Below is a small trained network, with its code and all its weights. Each question gives an input and a target symbol and asks what happens when units are switched off, that is, made to give their printed mean instead of their output.

import numpy as np


def w(rows, s, z=0):
    codes = np.array(rows[::2]) - 128.0
    scale = np.full(codes.shape[1], s)
    scale[-1] = z or s
    return codes * scale


def norm(h):
    return h / np.sqrt((h * h).mean(-1, keepdims=True) + 1e-5)


def f(y):
    return np.maximum(y, 0)


def softmax(a):
    e = np.exp(a - a.max(-1, keepdims=True))
    return e / e.sum(-1, keepdims=True)


def log_softmax(a):
    a = a - a.max(-1, keepdims=True)
    return a - np.log(np.exp(a).sum(-1, keepdims=True))


def net(x, mask):
    ids = ['ΘΠΦαβζηλστ'.index(c) for c in x.split()]
    T = len(ids)
    res = E[ids] + P[:T]
    u = 0
    for l in range(2):
        r = norm(res)
        for j in range(3):
            rows = slice(2 * j, 2 * j + 2)
            q, k, v = (r @ M[l][rows].T for M in (Q, K, V))
            z = softmax(np.where(np.tri(T) > 0, q @ k.T / 2**0.5, -1e9)) @ v
            o = O[l][rows]
            res = res + np.where(mask[u + j], z, o[:, -1]) @ o[:, :-1]
        u += 3
        y = f(norm(res) @ A[l][:, :-1].T + A[l][:, -1])
        res = res + np.where(mask[u : u + 12], y, B[l][:, -1]) @ B[l][:, :-1]
        u += 12
    return log_softmax(norm(res)[-1] @ U[:, :-1].T + U[:, -1])


Q, K, V, O, A, B = {}, {}, {}, {}, {}, {}
E = w([
[149,176,117,123,93,194,168,152,89],'Θ',
[127,98,100,137,124,203,61,140,137],'Π',
[132,155,87,170,138,204,140,104,110],'Φ',
[118,133,129,148,130,166,102,67,150],'α',
[134,131,149,24,94,120,39,144,113],'β',
[186,72,90,148,93,93,115,81,52],'ζ',
[85,121,63,41,170,130,170,161,148],'η',
[71,137,185,119,215,82,163,114,105],'λ',
[144,160,171,132,45,155,128,117,250],'σ',
[191,192,24,151,114,41,159,165,169],'τ',
],0.02)
P = w([
[16,172,81,176,45,156,111,106,80],'0',
[8,92,98,207,36,128,51,208,131],'1',
[48,172,74,129,67,157,115,55,87],'2',
[55,66,110,186,75,113,89,184,150],'3',
[87,159,90,114,102,177,124,29,101],'4',
[93,57,130,171,102,122,118,171,170],'5',
[117,147,106,92,125,172,131,10,117],'6',
[120,26,152,164,139,137,152,166,188],'7',
[145,142,127,85,158,162,142,8,132],'8',
[160,21,177,155,179,142,154,157,202],'9',
[188,134,138,75,186,172,152,31,143],'10',
[220,26,201,157,227,140,153,157,200],'11',
[228,130,161,56,226,180,157,24,158],'12',
[152,37,152,146,159,142,140,163,200],'13',
],0.016)
Q[0] = w([
[131,128,129,133,124,138,117,125,117],'L0H0',
[143,160,125,135,130,123,117,147,118],'L0H0',
[124,123,94,92,142,132,132,102,104],'L0H1',
[92,74,150,195,109,84,133,255,130],'L0H1',
[133,133,134,163,141,86,118,188,139],'L0H2',
[141,123,140,132,98,83,90,189,111],'L0H2',
],0.022)
K[0] = w([
[124,129,136,132,112,147,124,129,130],'L0H0',
[98,128,125,141,122,127,137,146,130],'L0H0',
[218,156,139,120,148,136,119,125,189],'L0H1',
[9,124,129,164,40,136,121,143,92],'L0H1',
[80,152,117,189,54,169,106,125,125],'L0H2',
[27,136,142,184,41,161,130,146,141],'L0H2',
],0.015)
V[0] = w([
[117,55,118,65,216,207,99,179,5],'L0H0',
[16,141,93,163,93,7,86,144,101],'L0H0',
[80,46,218,85,124,224,112,85,68],'L0H1',
[146,189,113,169,198,78,76,140,153],'L0H1',
[163,146,156,69,101,40,2,161,70],'L0H2',
[79,119,91,126,175,101,155,152,192],'L0H2',
],0.0044)
O[0] = w([
[203,128,177,173,164,129,173,87,158,83],'L0H0',
[34,124,56,119,31,141,114,48,184,253],'L0H0',
[82,87,195,71,116,254,170,81,71,154],'L0H1',
[136,138,96,201,129,101,142,165,148,73],'L0H1',
[169,234,157,170,133,133,58,165,75,60],'L0H2',
[165,66,97,152,98,74,127,100,106,109],'L0H2',
],0.006,0.0026)
A[0] = w([
[167,108,104,114,103,143,101,155,132,117],'L0N0',
[155,66,162,143,95,119,49,180,125,3],'L0N1',
[122,82,142,178,118,36,138,197,155,66],'L0N2',
[87,93,190,151,146,95,91,134,152,184],'L0N3',
[142,112,162,139,90,142,123,250,118,47],'L0N4',
[151,184,98,87,110,87,133,98,134,60],'L0N5',
[120,158,151,108,112,121,146,135,165,42],'L0N6',
[101,62,104,181,167,138,115,161,156,48],'L0N7',
[128,139,160,94,100,137,168,147,93,62],'L0N8',
[119,135,127,90,129,139,112,148,137,19],'L0N9',
[153,164,76,133,126,145,158,108,109,57],'L0N10',
[107,80,136,102,150,110,75,214,134,13],'L0N11',
],0.015,0.0033)
B[0] = w([
[90,131,162,176,120,147,165,106,124,198],'L0N0',
[63,33,138,191,104,84,133,69,139,213],'L0N1',
[146,186,237,121,107,213,128,196,80,228],'L0N2',
[138,176,73,141,145,55,2,50,130,235],'L0N3',
[62,80,83,79,117,150,247,102,164,185],'L0N4',
[176,119,66,174,140,156,67,142,149,208],'L0N5',
[101,112,188,88,111,45,129,160,127,147],'L0N6',
[209,145,82,174,131,200,60,175,129,253],'L0N7',
[109,105,100,209,159,152,148,93,166,151],'L0N8',
[140,126,94,131,119,124,143,66,108,148],'L0N9',
[91,72,183,90,145,112,35,110,136,206],'L0N10',
[60,61,169,60,125,114,88,209,77,197],'L0N11',
],0.0097,0.0057)
Q[1] = w([
[79,172,190,164,135,96,136,167,199],'L1H0',
[140,78,82,205,121,84,123,193,161],'L1H0',
[155,162,173,116,116,232,92,83,56],'L1H1',
[104,154,105,50,160,140,156,82,74],'L1H1',
[125,94,119,215,113,54,152,250,163],'L1H2',
[136,99,135,135,169,170,91,154,160],'L1H2',
],0.016)
K[1] = w([
[83,118,104,118,32,143,97,131,123],'L1H0',
[41,168,113,133,74,157,104,146,166],'L1H0',
[201,126,124,90,255,134,156,131,133],'L1H1',
[151,140,169,86,232,82,162,144,133],'L1H1',
[40,131,81,136,99,140,112,147,79],'L1H2',
[149,106,111,130,175,137,119,119,120],'L1H2',
],0.017)
V[1] = w([
[130,142,122,175,127,87,127,115,87],'L1H0',
[170,73,111,113,74,111,134,102,100],'L1H0',
[126,185,184,153,129,142,113,93,112],'L1H1',
[176,106,137,130,67,149,124,109,129],'L1H1',
[109,166,161,119,88,148,160,134,121],'L1H2',
[124,132,175,120,19,120,115,101,254],'L1H2',
],0.014)
O[1] = w([
[118,83,124,70,155,122,133,152,121,119],'L1H0',
[149,123,99,119,120,172,157,198,125,151],'L1H0',
[100,93,129,132,125,65,88,218,135,163],'L1H1',
[94,165,101,157,156,135,114,165,126,177],'L1H1',
[185,78,128,140,195,143,132,116,108,92],'L1H2',
[254,146,211,108,232,115,189,147,182,253],'L1H2',
],0.013,0.0068)
A[1] = w([
[79,106,158,157,125,141,155,122,125,114],'L1N0',
[131,170,105,97,135,159,152,98,118,114],'L1N1',
[90,122,201,139,100,148,156,120,199,2],'L1N2',
[130,87,186,218,121,107,163,127,27,42],'L1N3',
[156,139,125,157,139,172,128,116,118,103],'L1N4',
[106,98,109,61,142,157,152,194,106,78],'L1N5',
[85,54,182,44,105,65,153,75,100,29],'L1N6',
[155,166,155,157,97,115,167,193,82,88],'L1N7',
[180,147,24,163,153,32,86,87,191,29],'L1N8',
[113,117,102,132,81,139,107,137,147,137],'L1N9',
[124,152,189,133,124,113,91,112,72,128],'L1N10',
[138,130,109,112,96,130,253,94,109,164],'L1N11',
],0.022,0.014)
B[1] = w([
[156,106,125,144,117,129,115,118,151,193],'L1N0',
[117,102,152,164,133,120,130,129,132,167],'L1N1',
[42,158,169,141,130,129,145,85,117,165],'L1N2',
[116,108,91,151,130,4,152,109,114,186],'L1N3',
[105,144,102,117,106,99,155,151,134,196],'L1N4',
[132,129,110,123,138,136,135,71,67,195],'L1N5',
[102,102,74,23,136,126,128,131,216,216],'L1N6',
[187,115,179,100,168,114,141,105,161,159],'L1N7',
[162,199,104,158,104,141,71,58,146,250],'L1N8',
[152,133,142,116,159,131,155,131,127,254],'L1N9',
[121,128,135,125,136,109,103,188,118,200],'L1N10',
[156,129,139,118,46,130,110,171,116,198],'L1N11',
],0.028,0.0083)
U = w([
[163,212,102,146,118,132,50,59,173,97],'Θ',
[89,107,87,7,123,119,118,99,199,95],'Π',
[95,171,169,101,167,116,43,200,88,147],'Φ',
[122,100,107,167,131,9,165,104,121,156],'α',
[123,31,133,199,163,188,96,111,168,52],'β',
[152,107,164,108,2,147,132,129,107,135],'ζ',
[97,178,55,172,155,163,200,181,158,108],'η',
[221,149,208,89,180,115,190,133,151,126],'λ',
[118,128,111,80,178,166,153,73,25,250],'σ',
[26,158,211,154,152,138,165,80,154,200],'τ',
],0.0086,0.0017)

Each question gives the input, a string of symbols that net reads in full, and the target symbol t.
The units are the heads (2 rows each of Q, K, V and O) and the neurons (one row each of A and B). Each row of codes is followed by its name. A weight is (code - 128) times the scale printed after its matrix; where a second scale follows, it is the last column's (O, A, B and U).
mask holds one flag per unit, layer by layer, with each layer's heads first. A switched-off unit (its flag False) gives its mean, the last column of its rows in O or B, instead of its output. The means were averaged over made-up inputs and are rounded, as every weight is.
A unit's drop is (log p(t) with every unit on - log p(t) with that unit switched off) / (log p(t) with every unit on - log p(t) with every unit switched off).
The circuit of an input: a set's keep is (log p(t) with only the set's units on - log p(t) with every unit switched off) / (log p(t) with every unit on - log p(t) with every unit switched off). Starting from the 12 units with the biggest drops (on a tie, the unit counted first), units are removed one at a time, each time the one whose removal leaves the highest keep (on an exact tie, the one counted first), for as long as the keep stays at least 0.8.
units of the circuit, in order: the units of the circuit, biggest drop first
top k neurons: the k neurons with the biggest drops, biggest first
k most important neurons of layer l: the k neurons of layer l with the biggest drops, biggest first
which heads matter: for each layer, one digit per head in row order, 1 if its drop is at least 0.15 and else 0, layers parted by /
input Φ λ τ η τ Π λ, target Θ: units of the circuit, in order : [L0H1, L1N8]
input ζ λ ζ Φ τ η σ ζ Π η Θ, target ζ: which heads matter : 100 / 000
input λ λ α ζ Π σ Φ Φ β σ η, target λ: units of the circuit, in order : [L1H2]
input ζ λ Θ ζ Θ ζ λ λ, target Φ: top 2 neurons : [L0N3, L0N2]
input τ λ α λ λ σ β σ ζ Φ ζ, target σ: which heads matter : 000 / 100
input ζ λ λ η α Θ ζ, target σ: which heads matter : 100 / 100
input ζ σ η λ ζ τ τ ζ ζ σ α, target λ: which heads matter : 010 / 001
input η β ζ Π ζ β α, target σ: which heads matter : 000 / 110
input η λ λ β Θ, target Π: which heads matter : 000 / 010
input β τ ζ ζ Θ, target σ: units of the circuit, in order : [L1H0, L1N5]
input ζ α α η ζ, target ζ: units of the circuit, in order : [L1H1, L1N11]
input α σ Φ η σ λ ζ Π, target β: units of the circuit, in order : [L0N7, L0N1, L1N8]
input η β λ ζ β ζ β, target σ: units of the circuit, in order : [L1H0, L1N5]
input α Φ α, target τ: most important neuron of layer 0 : [L0N3]
input λ η Φ Θ η λ, target Φ: units of the circuit, in order : [L0N2, L1N10]
input ζ σ ζ Θ Π τ Φ λ ζ η Φ Φ α, target τ: which heads matter : 001 / 001
input Θ ζ Θ Φ Θ Θ Π Φ Θ, target β: which heads matter : 010 / 011
input Π λ ζ Θ ζ β Π, target σ: units of the circuit, in order : [L1N5, L1H0]
input λ η η η, target σ: top 3 neurons : [L0N11, L0N7, L1N5]
input η η η τ β λ ζ Θ α Π Θ, target τ: which heads matter : 101 / 110
input Π Φ Θ β β, target Φ: which heads matter : 011 / 000
input σ λ β ζ Φ, target σ: which heads matter : 100 / 100
input Π Θ ζ Φ λ σ Π σ, target τ: which heads matter : 000 / 000
input Φ ζ τ η β Θ Π, target Φ: which heads matter : 101 / 000
input λ λ Φ σ Θ Θ Π λ Φ, target Π: top neuron : [L1N6]
input α α Π ζ α σ τ Θ η α η ζ α Φ, target η: top 3 neurons : [L0N7, L1N4, L1N8]
input η β η, target ζ: top 2 neurons : [L1N11, L0N3]
input λ τ ζ ζ Θ Φ ζ η Θ Π, target β: top 3 neurons : [L0N7, L0N1, L0N11]
